Below is a small trained network, with its code and all its weights. Each question gives an input and a class and asks what happens when units are switched off, that is, made to give their printed mean instead of their output.

import numpy as np


def w(rows, s, z=0):
    codes = np.array(rows[::2]) - 128.0
    scale = np.full(codes.shape[1], s)
    scale[-1] = z or s
    return codes * scale


def f(y):
    return y / 2 * (1 + np.tanh(0.7978845608 * (y + 0.044715 * y**3)))


def log_softmax(a):
    a = a - a.max(-1, keepdims=True)
    return a - np.log(np.exp(a).sum(-1, keepdims=True))


def net(x, mask):
    res = np.array(x, float).reshape(1, 7) / 4 @ E
    y = f(res @ A[0][:, :-1].T + A[0][:, -1])
    res = res + np.where(mask, y, B[0][:, -1]) @ B[0][:, :-1]
    return log_softmax(res[-1] @ U[:, :-1].T + U[:, -1])


A, B = {}, {}
E = w([
[129,130,133,130,130,130,128,128,127,128,134,129],'x0',
[21,119,158,132,136,62,150,190,148,110,147,59],'x1',
[127,128,127,127,129,127,129,128,127,128,125,130],'x2',
[130,124,124,128,128,126,128,130,127,129,129,127],'x3',
[128,127,132,130,130,130,128,127,127,129,136,128],'x4',
[111,209,8,139,220,148,125,146,147,148,164,132],'x5',
[119,110,127,254,161,160,147,115,52,118,70,86],'x6',
],0.017)
A[0] = w([
[135,113,155,127,111,122,137,131,116,114,125,137,237],'neuron 1',
[119,110,128,248,158,152,147,107,68,128,77,90,161],'neuron 2',
[111,213,26,141,222,142,129,152,145,136,164,134,145],'neuron 3',
[136,136,129,32,116,109,118,133,174,126,161,152,249],'neuron 4',
[104,121,136,156,140,116,136,137,116,130,123,94,86],'neuron 5',
[205,141,112,123,124,162,120,77,114,125,112,173,250],'neuron 6',
[26,123,150,129,136,64,149,189,142,108,147,56,162],'neuron 7',
],0.013,0.012)
B[0] = w([
[131,96,174,98,89,118,134,127,125,118,90,155,181],'neuron 1',
[146,131,117,141,132,169,119,184,76,59,80,96,250],'neuron 2',
[115,198,2,147,177,164,128,115,142,149,161,120,251],'neuron 3',
[121,117,133,73,106,105,136,90,197,190,147,149,237],'neuron 4',
[109,134,127,140,144,117,135,113,139,84,102,118,154],'neuron 5',
[201,116,128,127,118,160,94,111,99,160,116,165,226],'neuron 6',
[47,135,152,133,140,80,162,155,158,107,142,75,238],'neuron 7',
],0.016,0.029)
U = w([
[214,28,217,77,49,99,94,68,132,217,103,243,248],'0',
[234,32,199,144,60,179,71,166,22,93,58,167,180],'1',
[187,160,67,99,148,171,96,60,158,238,187,246,128],'2',
[222,166,57,198,177,217,70,149,26,142,114,134,52],'3',
[72,52,254,74,75,3,165,133,175,160,151,126,204],'4',
[93,68,244,163,104,72,157,200,77,54,57,63,155],'5',
[45,169,86,105,166,66,162,127,199,200,245,91,26],'6',
[55,179,75,202,206,141,157,186,115,66,120,60,3],'7',
],0.0067,0.0052)

Each question gives the input, the list of numbers given to net, and the class t.
The units are the neurons (one row each of A and B). Each row of codes is followed by its name. A weight is (code - 128) times the scale printed after its matrix; where a second scale follows, it is the last column's (A, B and U).
mask holds one flag per neuron, in row order. A switched-off neuron (its flag False) gives its mean, the last column of its row in B, instead of its output. The means were averaged over made-up inputs and are rounded, as every weight is.
A unit's drop is (log p(t) with every unit on - log p(t) with that unit switched off) / (log p(t) with every unit on - log p(t) with every unit switched off).
The circuit of an input: a set's keep is (log p(t) with only the set's units on - log p(t) with every unit switched off) / (log p(t) with every unit on - log p(t) with every unit switched off). Starting from all 7 units, units are removed one at a time, each time the one whose removal leaves the highest keep (on an exact tie, the one counted first), for as long as the keep stays at least 0.8.
circuit, biggest first: the units of the circuit, biggest drop first
most important unit: the unit with the biggest drop
k most important neurons: the k neurons with the biggest drops, biggest first
drop of u: that unit's drop, to one decimal
input [-4,-1,-8,-1,-3,7,-1], class 2: circuit, biggest first -> neuron 7; neuron 2
input [3,0,-1,4,-4,-4,-3], class 0: 2 most important neurons -> neuron 7; neuron 3
input [8,-7,-5,-1,3,-6,0], class 0: most important unit -> neuron 2
input [6,0,0,-8,1,0,1], class 1: 3 most important neurons -> neuron 3; neuron 7; neuron 4
input [-7,-6,-6,5,-8,0,-1], class 0: 2 most important neurons -> neuron 3; neuron 2
input [5,0,5,-8,0,-2,7], class 1: circuit, biggest first -> neuron 3; neuron 7
input [4,-4,-6,-1,-3,-4,1], class 1: 2 most important neurons -> neuron 4; neuron 3
input [-1,-8,-5,-1,8,-2,-4], class 0: drop of neuron 3 -> 0.7
input [-6,3,-6,-8,-5,-2,-6], class 4: drop of neuron 4 -> 0.0
input [7,-6,-6,-7,8,-2,-1], class 0: drop of neuron 3 -> 0.8
input [-4,4,-5,1,-6,-4,-4], class 4: drop of neuron 3 -> 0.7
input [-6,-4,-3,-8,1,-1,-1], class 0: 2 most important neurons -> neuron 3; neuron 2
input [-1,4,6,-7,-8,-1,1], class 5: 2 most important neurons -> neuron 3; neuron 4
input [8,0,5,-8,-3,-1,-5], class 0: 2 most important neurons -> neuron 3; neuron 7
input [6,-1,0,1,6,-8,7], class 1: most important unit -> neuron 7
